Here is a tiny trained network, its code and every weight. The questions are about switching its units off for an input and a target symbol, where a switched-off unit gives its printed mean instead of its output.

import numpy as np


def w(rows, s, z=0):
    codes = np.array(rows[::2]) - 128.0
    scale = np.full(codes.shape[1], s)
    scale[-1] = z or s
    return codes * scale


def norm(h):
    return h / np.sqrt((h * h).mean(-1, keepdims=True) + 1e-5)


def softmax(a):
    e = np.exp(a - a.max(-1, keepdims=True))
    return e / e.sum(-1, keepdims=True)


def log_softmax(a):
    a = a - a.max(-1, keepdims=True)
    return a - np.log(np.exp(a).sum(-1, keepdims=True))


def net(x, mask):
    ids = ['ΓΔΞΣΦΨΩαβεηθλπτ'.index(c) for c in x.split()]
    T = len(ids)
    res = E[ids] + P[:T]
    u = 0
    for l in range(3):
        r = norm(res)
        for j in range(2):
            rows = slice(2 * j, 2 * j + 2)
            q, k, v = (r @ M[l][rows].T for M in (Q, K, V))
            z = softmax(np.where(np.tri(T) > 0, q @ k.T / 2**0.5, -1e9)) @ v
            o = O[l][rows]
            res = res + np.where(mask[u + j], z, o[:, -1]) @ o[:, :-1]
        u += 2
    return log_softmax(norm(res)[-1] @ U[:, :-1].T + U[:, -1])


Q, K, V, O = {}, {}, {}, {}
E = w([
[147,165,104,91,169,44],'Γ',
[147,173,139,112,170,102],'Δ',
[121,151,157,137,125,22],'Ξ',
[167,133,202,130,76,67],'Σ',
[200,138,190,168,246,5],'Φ',
[183,54,86,147,22,191],'Ψ',
[131,114,146,73,81,57],'Ω',
[101,127,115,103,116,69],'α',
[120,148,128,85,139,52],'β',
[128,95,194,167,148,155],'ε',
[112,103,126,140,148,203],'η',
[112,156,156,83,188,174],'θ',
[131,157,174,121,145,118],'λ',
[141,169,169,135,154,112],'π',
[74,87,124,95,138,126],'τ',
],0.024)
P = w([
[155,72,176,84,145,50],'0',
[143,93,154,96,137,66],'1',
[127,140,172,110,122,78],'2',
[116,183,168,131,111,84],'3',
[92,211,155,143,92,102],'4',
[71,251,197,158,86,103],'5',
],0.012)
Q[0] = w([
[145,134,43,98,127,181],'0.h1',
[8,151,173,158,194,127],'0.h1',
[127,117,168,198,106,98],'0.h2',
[131,191,237,103,149,96],'0.h2',
],0.011)
K[0] = w([
[181,63,138,149,161,87],'0.h1',
[95,246,112,158,30,114],'0.h1',
[133,172,56,96,129,154],'0.h2',
[1,197,115,195,108,158],'0.h2',
],0.0086)
V[0] = w([
[231,221,108,143,85,53],'0.h1',
[15,105,149,190,191,70],'0.h1',
[156,150,12,54,99,158],'0.h2',
[44,134,151,39,139,88],'0.h2',
],0.011)
O[0] = w([
[150,99,179,50,127,176,127],'0.h1',
[14,132,81,131,198,143,181],'0.h1',
[214,129,134,174,176,193,8],'0.h2',
[65,29,12,86,129,173,170],'0.h2',
],0.011,0.016)
Q[1] = w([
[142,184,121,132,207,93],'1.h1',
[251,178,69,127,113,201],'1.h1',
[184,162,106,89,95,153],'1.h2',
[139,173,115,95,185,144],'1.h2',
],0.013)
K[1] = w([
[87,120,226,134,162,102],'1.h1',
[168,1,175,194,173,102],'1.h1',
[137,75,145,140,198,139],'1.h2',
[80,67,162,190,83,128],'1.h2',
],0.0093)
V[1] = w([
[140,183,81,64,132,27],'1.h1',
[166,86,91,153,91,66],'1.h1',
[150,5,148,166,116,61],'1.h2',
[161,39,144,159,215,70],'1.h2',
],0.014)
O[1] = w([
[126,181,127,64,210,171,245],'1.h1',
[141,158,133,68,98,179,106],'1.h1',
[73,195,122,128,83,135,196],'1.h2',
[77,251,143,170,144,169,173],'1.h2',
],0.014,0.012)
Q[2] = w([
[46,158,95,86,114,64],'2.h1',
[85,123,210,89,113,156],'2.h1',
[173,174,2,198,70,159],'2.h2',
[97,119,194,164,140,127],'2.h2',
],0.01)
K[2] = w([
[98,68,173,138,185,65],'2.h1',
[96,190,204,155,142,152],'2.h1',
[233,149,21,157,2,123],'2.h2',
[103,175,146,168,97,194],'2.h2',
],0.01)
V[2] = w([
[121,38,96,93,143,56],'2.h1',
[55,231,21,64,71,105],'2.h1',
[119,64,116,239,37,245],'2.h2',
[91,169,98,144,254,95],'2.h2',
],0.0081)
O[2] = w([
[140,206,133,147,111,149,118],'2.h1',
[252,83,99,156,131,112,251],'2.h1',
[107,170,119,39,162,109,20],'2.h2',
[158,93,230,143,70,112,222],'2.h2',
],0.012,0.014)
U = w([
[173,135,166,119,188,208,124],'Γ',
[169,71,201,122,130,121,39],'Δ',
[88,89,121,63,150,120,66],'Ξ',
[159,108,137,61,41,130,147],'Σ',
[26,210,162,190,95,171,175],'Φ',
[214,156,161,132,6,129,139],'Ψ',
[169,154,105,119,66,200,199],'Ω',
[111,45,99,159,244,139,93],'α',
[160,150,103,89,207,146,158],'β',
[40,150,122,103,130,11,127],'ε',
[177,224,127,226,164,115,179],'η',
[205,61,59,233,131,104,168],'θ',
[95,53,91,87,116,101,53],'λ',
[129,36,168,89,117,81,7],'π',
[34,109,18,159,175,129,47],'τ',
],0.012,0.011)

Each question gives the input, a string of symbols that net reads in full, and the target symbol t.
The units are the heads (2 rows each of Q, K, V and O). Each row of codes is followed by its name. A weight is (code - 128) times the scale printed after its matrix; where a second scale follows, it is the last column's (O and U).
mask holds one flag per head, layer by layer. A switched-off head (its flag False) gives its mean, the last column of its rows in O, instead of its output. The means were averaged over made-up inputs and are rounded, as every weight is.
A unit's drop is (log p(t) with every unit on - log p(t) with that unit switched off) / (log p(t) with every unit on - log p(t) with every unit switched off).
The circuit of an input: a set's keep is (log p(t) with only the set's units on - log p(t) with every unit switched off) / (log p(t) with every unit on - log p(t) with every unit switched off). Starting from all 6 units, units are removed one at a time, each time the one whose removal leaves the highest keep (on an exact tie, the one counted first), for as long as the keep stays at least 0.8.
circuit, biggest first: the units of the circuit, biggest drop first
most important unit: the unit with the biggest drop
heads that matter: for each layer, one digit per head in row order, 1 if its drop is at least 0.15 and else 0, layers parted by /
input ε θ ε, target α: most important unit	0.h2
input Δ ε Γ Φ Φ Ψ, target Φ: circuit, biggest first	(0.h1; 2.h1)
input ε ε η θ, target η: circuit, biggest first	(0.h2; 0.h1)
input θ ε ε ε, target ε: heads that matter	01 / 00 / 01
input ε θ Γ Γ ε, target Γ: circuit, biggest first	(1.h1; 1.h2)
input π ε ε ε θ Φ, target θ: heads that matter	01 / 01 / 00
input Ω θ τ θ, target τ: heads that matter	01 / 10 / 01
input θ ε Γ, target β: circuit, biggest first	(1.h1; 0.h2)
input ε Γ ε η ε, target η: heads that matter	11 / 00 / 00
input Ω Σ ε θ Δ, target θ: circuit, biggest first	(1.h2; 2.h1)
input θ ε α Σ ε Ω, target Σ: circuit, biggest first	(0.h1; 1.h2)
input θ θ θ, target θ: circuit, biggest first	(1.h1; 0.h2)
input Ω ε θ Γ θ, target Γ: heads that matter	11 / 00 / 00
input Ξ Φ Δ, target Γ: heads that matter	10 / 00 / 00
input Ξ ε Γ ε, target Γ: most important unit	1.h1
input Ξ λ Φ Γ θ θ, target θ: circuit, biggest first	(1.h2; 1.h1; 2.h2)
input Γ Ψ λ Φ ε θ, target ε: circuit, biggest first	(1.h2; 1.h1)
input ε Δ Σ ε Ω, target Σ: circuit, biggest first	(1.h2; 0.h1)
input ε η τ ε Γ θ, target Γ: circuit, biggest first	(0.h1; 1.h2)
input ε α α θ, target α: most important unit	1.h1
input ε τ ε, target τ: circuit, biggest first	(0.h2; 0.h1)
input ε θ η, target θ: circuit, biggest first	(1.h2; 0.h1)
input ε Γ Φ θ τ Γ, target τ: heads that matter	01 / 00 / 00
input θ Φ ε ε ε, target ε: heads that matter	01 / 01 / 00
input Φ π Ψ ε, target Ψ: heads that matter	10 / 00 / 00
input ε η β Φ τ ε, target τ: heads that matter	11 / 00 / 00
input θ θ η ε τ, target τ: most important unit	0.h1
